Here is a tiny trained network, its code and every weight. The questions are about switching its units off for an input and a class, where a switched-off unit gives its printed mean instead of its output.

import numpy as np


def w(rows, s, z=0):
    codes = np.array(rows[::2]) - 128.0
    scale = np.full(codes.shape[1], s)
    scale[-1] = z or s
    return codes * scale


def f(y):
    return y / 2 * (1 + np.tanh(0.7978845608 * (y + 0.044715 * y**3)))


def log_softmax(a):
    a = a - a.max(-1, keepdims=True)
    return a - np.log(np.exp(a).sum(-1, keepdims=True))


def net(x, mask):
    res = np.array(x, float).reshape(1, 8) / 4 @ E
    y = f(res @ A[0][:, :-1].T + A[0][:, -1])
    res = res + np.where(mask, y, B[0][:, -1]) @ B[0][:, :-1]
    return log_softmax(res[-1] @ U[:, :-1].T + U[:, -1])


A, B = {}, {}
E = w([
[145,143,130],'x0',
[100,91,124],'x1',
[51,155,230],'x2',
[150,160,133],'x3',
[97,78,123],'x4',
[171,203,135],'x5',
[159,171,132],'x6',
[2,145,63],'x7',
],0.0067)
A[0] = w([
[170,93,164,31],'n1',
[158,121,161,75],'n2',
[200,120,33,49],'n3',
[166,104,67,134],'n4',
[115,82,120,118],'n5',
[99,137,72,10],'n6',
[129,207,114,162],'n7',
[161,70,46,96],'n8',
[111,133,85,84],'n9',
[136,181,150,117],'n10',
[207,92,31,57],'n11',
[178,100,183,101],'n12',
[61,7,55,210],'n13',
[96,186,75,122],'n14',
[166,171,70,104],'n15',
[131,175,101,138],'n16',
[133,85,140,195],'n17',
[109,189,154,159],'n18',
[165,159,151,75],'n19',
[132,85,143,130],'n20',
[71,168,83,146],'n21',
[131,51,71,82],'n22',
[76,70,113,108],'n23',
[112,175,113,233],'n24',
[111,157,107,22],'n25',
[103,141,165,210],'n26',
[158,144,138,150],'n27',
[104,213,169,89],'n28',
[98,150,232,123],'n29',
[34,100,157,207],'n30',
[234,169,162,118],'n31',
[158,90,181,155],'n32',
[39,177,115,43],'n33',
[44,127,87,159],'n34',
[110,111,182,214],'n35',
[94,114,108,251],'n36',
[131,21,137,239],'n37',
[35,221,72,151],'n38',
[152,121,118,236],'n39',
[107,100,132,250],'n40',
[111,137,155,51],'n41',
[105,226,93,145],'n42',
[167,88,149,129],'n43',
],0.013,0.0027)
B[0] = w([
[8,90,214,146],'n1',
[156,40,182,137],'n2',
[58,112,143,196],'n3',
[29,197,143,172],'n4',
[123,33,4,146],'n5',
[19,84,193,142],'n6',
[175,99,109,159],'n7',
[72,157,142,187],'n8',
[107,97,242,139],'n9',
[128,76,97,141],'n10',
[23,132,157,208],'n11',
[118,140,170,168],'n12',
[161,183,138,254],'n13',
[157,109,223,166],'n14',
[26,66,63,163],'n15',
[134,129,123,144],'n16',
[203,164,142,155],'n17',
[120,81,33,154],'n18',
[103,69,148,142],'n19',
[141,170,176,142],'n20',
[182,80,195,181],'n21',
[131,74,121,172],'n22',
[183,82,160,176],'n23',
[243,101,127,162],'n24',
[89,83,167,124],'n25',
[141,104,53,159],'n26',
[162,131,141,144],'n27',
[56,163,83,159],'n28',
[9,56,31,184],'n29',
[137,177,83,218],'n30',
[122,90,119,212],'n31',
[150,169,164,165],'n32',
[111,92,182,184],'n33',
[130,169,135,207],'n34',
[92,171,40,167],'n35',
[244,140,137,176],'n36',
[200,124,96,204],'n37',
[191,76,191,225],'n38',
[161,176,68,160],'n39',
[167,189,84,168],'n40',
[60,139,140,125],'n41',
[171,92,130,173],'n42',
[90,135,137,157],'n43',
],0.004,0.0078)
U = w([
[145,119,109,246],'0',
[135,129,112,210],'1',
[146,87,96,148],'2',
[19,114,80,12],'3',
[159,96,253,2],'4',
[147,249,163,163],'5',
[152,161,97,94],'6',
[155,228,84,94],'7',
],0.012,0.004)

Each question gives the input, the list of numbers given to net, and the class t.
The units are the neurons (one row each of A and B). Each row of codes is followed by its name. A weight is (code - 128) times the scale printed after its matrix; where a second scale follows, it is the last column's (A, B and U).
mask holds one flag per neuron, in row order. A switched-off neuron (its flag False) gives its mean, the last column of its row in B, instead of its output. The means were averaged over made-up inputs and are rounded, as every weight is.
A unit's drop is (log p(t) with every unit on - log p(t) with that unit switched off) / (log p(t) with every unit on - log p(t) with every unit switched off).
The circuit of an input: a set's keep is (log p(t) with only the set's units on - log p(t) with every unit switched off) / (log p(t) with every unit on - log p(t) with every unit switched off). Starting from the 12 units with the biggest drops (on a tie, the unit counted first), units are removed one at a time, each time the one whose removal leaves the highest keep (on an exact tie, the one counted first), for as long as the keep stays at least 0.8.
units of the circuit, in order: the units of the circuit, biggest drop first
most important unit: the unit with the biggest drop
top k neurons: the k neurons with the biggest drops, biggest first
drop of u: that unit's drop, to one decimal
input [-3,3,8,-3,-5,-3,-5,-8], class 3: top 2 neurons => n29, n35
input [-6,1,-5,8,-7,5,7,-8], class 4: units of the circuit, in order => n2, n19
input [-1,-4,7,2,5,8,-4,5], class 2: most important unit => n38
input [-1,-3,-6,3,4,4,3,3], class 3: units of the circuit, in order => n15, n11, n3
input [1,8,-8,-8,3,-2,-3,-8], class 3: units of the circuit, in order => n11, n4
input [-8,5,6,5,-3,-8,-4,-7], class 2: units of the circuit, in order => n29, n37
input [-4,7,7,-4,-1,4,-3,-6], class 3: units of the circuit, in order => n29, n35
input [-6,2,-4,3,-5,8,8,-6], class 1: top 2 neurons => n15, n31
input [0,-6,3,1,-2,5,3,8], class 4: top 2 neurons => n38, n14
input [-3,0,-6,0,-4,5,-1,-2], class 3: top 3 neurons => n15, n11, n3
input [7,4,-8,-1,2,2,1,5], class 3: drop of n15 => 0.3
input [-6,-4,1,-5,0,1,1,6], class 4: drop of n38 => 0.3
input [-3,5,-8,2,-1,-1,4,-5], class 3: drop of n11 => 0.2
input [7,6,-1,-8,1,-7,-2,3], class 6: top neuron => n13
